((7828, 7444, 6594, 7374, 9333, 2636, 7286), (9679, 9185, 6010, 6480, 9080, 8597, 6784), (6097, 6371, 8706, 6028, 8710, 3337, 8451)) ⇒ 6371
((-5, -29, 33, -18, 1), (15, 14, -3, 0, 11), (6, 23, -20, 9, 20)) ⇒ 23
((46, 55, 244, 107, 59), (168, 216, 161, 251, 150), (203, 248, 46, 208, 212)) ⇒ 248
((4647, 2373, 7317, 5644, 5987, 7598), (4501, 5945, 3574, 5797, 5588, 4442), (3496, 4937, 3329, 6190, 9726, 9392)) ⇒ 4937
((133, 121, 124, 111, 143, 76, 165), (115, 93, 158, 69, 181, 62, 217), (123, 114, 146, 97, 170, 63, 191)) ⇒ 114
((30, 40, 64, 90, 89, 84), (35, 55, 49, 44, 78, 34), (47, 22, 25, 58, 52, 51)) ⇒ 22
---
(0.9, 2.3, 6.8, 5.3, -2.5, -12.9, 11.5) gives -2.5
((-66.52, -110.74, -65.61, 103.35, 75.77, 84.42), (-58.69, -124.93, -44.38, 113.00, 70.17, 61.31), (-84.27, -82.74, -104.43, 81.61, 85.47, 127.05)) gives -110.74
(0.110, 0.131, -0.115, -0.085) gives -0.085
(-1.536, 0.481, 1.419, 1.325, -0.437, 1.873) gives -0.437
(-0.12, 0.13, 0.12, 0.00, 0.09) gives 0.00
((30.03, -28.13, -87.63, 7.39, -195.01, 181.14, -82.67), (-75.41, -128.76, 16.97, 24.83, -68.63, 20.97, 183.33), (131.44, 12.29, -31.78, -75.87, -102.41, 45.63, -126.14)) gives -128.76
(11.442, -1.820, -16.418, -6.614, -13.220) gives -13.220
(131.948, -21.876, 186.812, -32.329, -122.599, -128.635, -112.589) gives -122.599
(-9.98, -0.33, 13.63, 0.22, 1.63) gives -0.33
---
[4934 4699 2702 9921 7318] 4699

[[-37  -3  37  30   9  18]
 [  8 -18  31  36 -37  26]
 [ 36  42  20  33  -8  20]] 20

[[ 411  388  474   81  207  454  -69]
 [  -7  753  761  -32 -190  960 -511]
 [ 900   82  211  377  715  172  534]] 377

[6968 2852 3225 5853 5071 8062 3003] 5853

[227 792 161 548] 227

[[ 19  29   6   4  -6  -5]
 [-26 -38   3   4 -14 -40]
 [-18 -11   4   3  -8 -34]] 4

[[100 784 167 827  49 486]
 [683 605 372 108 329 823]] 372

[24 57 22 90 92] 57
---
-92	98	94	92	88 yields 98
34	-40	9	24	78	-50 yields -40
-24	75	53	48	21	18	34 yields 75
-66	-90	48	-10 yields -90
-63	-38	-39	85	-8	-11 yields -38
22	-38	-98	49 yields -38
-35	85	17	8	-29 yields 85
21	19	-103	-30 yields 19
---
[[6 4 7 1 5 7 1]
 [6 4 5 1 5 8 1]] Answer: 8

[[2 2 5 6]
 [5 8 5 5]] Answer: 5

[[ 46 -21 -11  11  -9 -44  14]
 [-12  -5 -11 -29  -7  22  48]] Answer: 22

[[ 826  -28  -23   -1 -470  310]
 [-752  253 -235   87  903 -318]] Answer: 903

[[5335 3105 6780 4338 2633 5626 6329]
 [2754 5650 4373 5778 8252 7132 6569]] Answer: 7132

[[7704 6447 7386 2930 8784 4716 5312]
 [4718 8235 2065 3868 3472 8715 5796]] Answer: 8715

[[430 165 573 963]
 [130 432  49 970]] Answer: 49

[[113  30 217 114]
 [132 110 139 123]] Answer: 139
---
507   49  828  308  788  732  920 ans = 507

 96  183  101  227   10 ans = 101

176  140  108  239   19 ans = 140

320  779  381  646  187  510
688  617  943  525  416  220
ans = 320

621  779  190  656  446
678  452  481  767  533
ans = 452

8166  2872  8835  6751  7578 ans = 7578

 640  -950   291   196  -283 ans = 196

240  563  723  365  757  373
984  366  958  310  333  123
 41  430  990  347  630   87
ans = 123
---
[-103   18  -31  -77]	-103, -77

[-78 -92  27 -21 -82  75  40]	-78, 40

[-55 -46 -95  22 -10 -48]	-55, -48

[[ -1  15  71   2]
 [ -2 -85 -16  35]]	-1, 35

[  9 -44 -54   6  74  53]	9, 53

[[  5  -4  31  53 -79  -9 -12]
 [  7  -6  59  31 -54 -14 -19]]	5, -19
---
[39, 41, 71, 74, 40, -14] => 39
[87, -23, -44, 1, -3, 34] => 87
[-66, -70, -23, -97, -58] => -66
[-43, 97, 53, -43, -72, -28] => -43
[97, -35, 69, 17, -19, -63, -3] => 97
[-43, 94, -37, 9, -51] => -43
[98, -77, -9, 96, 52, 87] => 98
[24, 43, -43, -10, -96] => 24
[-29, -48, -56, 81, 28, 44] => -29
[69, 34, -8, 46, -100] => 69
---
[[106 219  83  84  65  56 152]
 [218 141 190  22  96 111 227]
 [188 203  30 123  93 203 125]] >> 93

[75 25 37 24 23 92 56] >> 23

[69 35 32 20 83 75 35] >> 83

[27 17 77 46 89] >> 77

[  4 -17 -36  -4 -12 -30  29] >> -12

[3224 5408 5381 5185 7934 8800 6028] >> 7934
---
[[1, 44, -96, -66, 33, -41],
 [-14, 3, 62, 56, 43, 3]] --> 33

[[86, 17, -12, -43, 15, 56, 97],
 [56, 29, -49, -62, -54, -5, 73],
 [86, 2, 10, -24, 57, 87, 92]] --> 56

[[97, -70, -29, 8, 31, -79],
 [28, 59, 62, 1, 34, 3],
 [31, -56, -15, -17, 34, -37]] --> 31

[[12, 61, -23, -87, 46, -16, -1],
 [-38, -68, -7, 80, -43, -12, 19],
 [25, 48, 0, 12, 9, 29, -11]] --> -16

[[39, 14, -8, 30],
 [20, 13, -52, 23],
 [75, 30, 43, 39]] --> -8

[[-44, -18, 41, -57, 65, -85, -3],
 [-15, 1, 59, -40, 103, -101, 12]] --> -85

[-10, 7, 38, 86, 55, 8, 34] --> 8

[-94, -79, -38, 92, -90] --> 92

[10, -21, 36, 48, -88, 52, -6] --> 52

[[17, -64, 73, -85],
 [6, -58, 67, -70],
 [26, -64, 68, -87]] --> 73
---
[62.465, -75.497, 20.509, -154.964, -103.405, 116.108] | 62.465
[-0.15, 0.18, 0.04, 0.05, -0.16] | -0.15
[0.10, 0.11, -0.11, 0.07, -0.20, -0.07, -0.12] | 0.10
[0.067, 0.149, 0.195, 0.070, -0.155, -0.152, -0.092] | 0.067
[-42.16, 124.36, 72.39, -24.14, 33.52, -203.34, 24.27] | -42.16
[-0.236, 0.770, -1.579, 1.069, 1.611] | -0.236
[-49.0, 126.1, -123.4, -25.8, 30.6] | -49.0
[19.833, -16.060, 8.139, 0.050, -7.318, -12.972, 11.173] | 19.833
[-18.904, 5.696, 112.187, 50.584, 170.329, -141.792] | -18.904
---
[[36 64 15 84 25]
 [24 61 28 79 35]
 [36 68  7 83 28]] -> 25

[[ 81 146  77 137 170 142 150]
 [ 52  43 213 172  63 112 233]
 [ 84 165 195  96  62 174  63]] -> 150

[[ 348   45  -16 -423 -464  868]
 [ 329  203   68  349  829 -368]
 [ 547  -10  639  -87 -115 -532]] -> 868

[[779 886 840 931 150 834]
 [486  90 402 343 663 401]
 [635 190 604 504 370 609]] -> 834

[[-775  532  366 -836]
 [-468  639  295 -617]
 [-694 -631  519 -678]] -> -836

[[160 112 185  67 122  83  83]
 [ 86 195 103 205 148 151  48]
 [104  26 105  51 195 159  18]] -> 83
---
[[176 113 197 219]
 [126 160  42 174]
 [129  99  97 162]] yields 99

[[ 30  23  18  20  29]
 [-32 -33  14 -13   4]
 [ 17  18  29   0  14]] yields 29

[[3 4 3 3 4 2 2]
 [3 2 3 2 2 5 5]
 [2 1 3 1 1 7 7]] yields 1

[[  1  40 -12  -9   5]
 [ -3 -16 -24  11  -8]
 [  9  38 -39   7   7]] yields -39

[[7397 6446 7703 9915]
 [6637 6156 6247 8517]
 [5039 6737 2974 4327]] yields 6737

[[-460 -200 -306 -349 -261 -236]
 [ -76  291 -550 -292 -405  807]
 [-165 -498 -659 -266 -753  -62]] yields -266

[[5423 6068 4379 6233 6406]
 [4893 2818 8388 2313 1832]
 [6345 5902 7245 5803 5725]] yields 7245

[[128 210 293 664]
 [714 555 573 794]
 [ 54 130 342 333]] yields 130

[[41 37 35 38 34 36 41]
 [39 83 25 81 44 41 20]
 [37 74 29 97 61 34 10]] yields 61
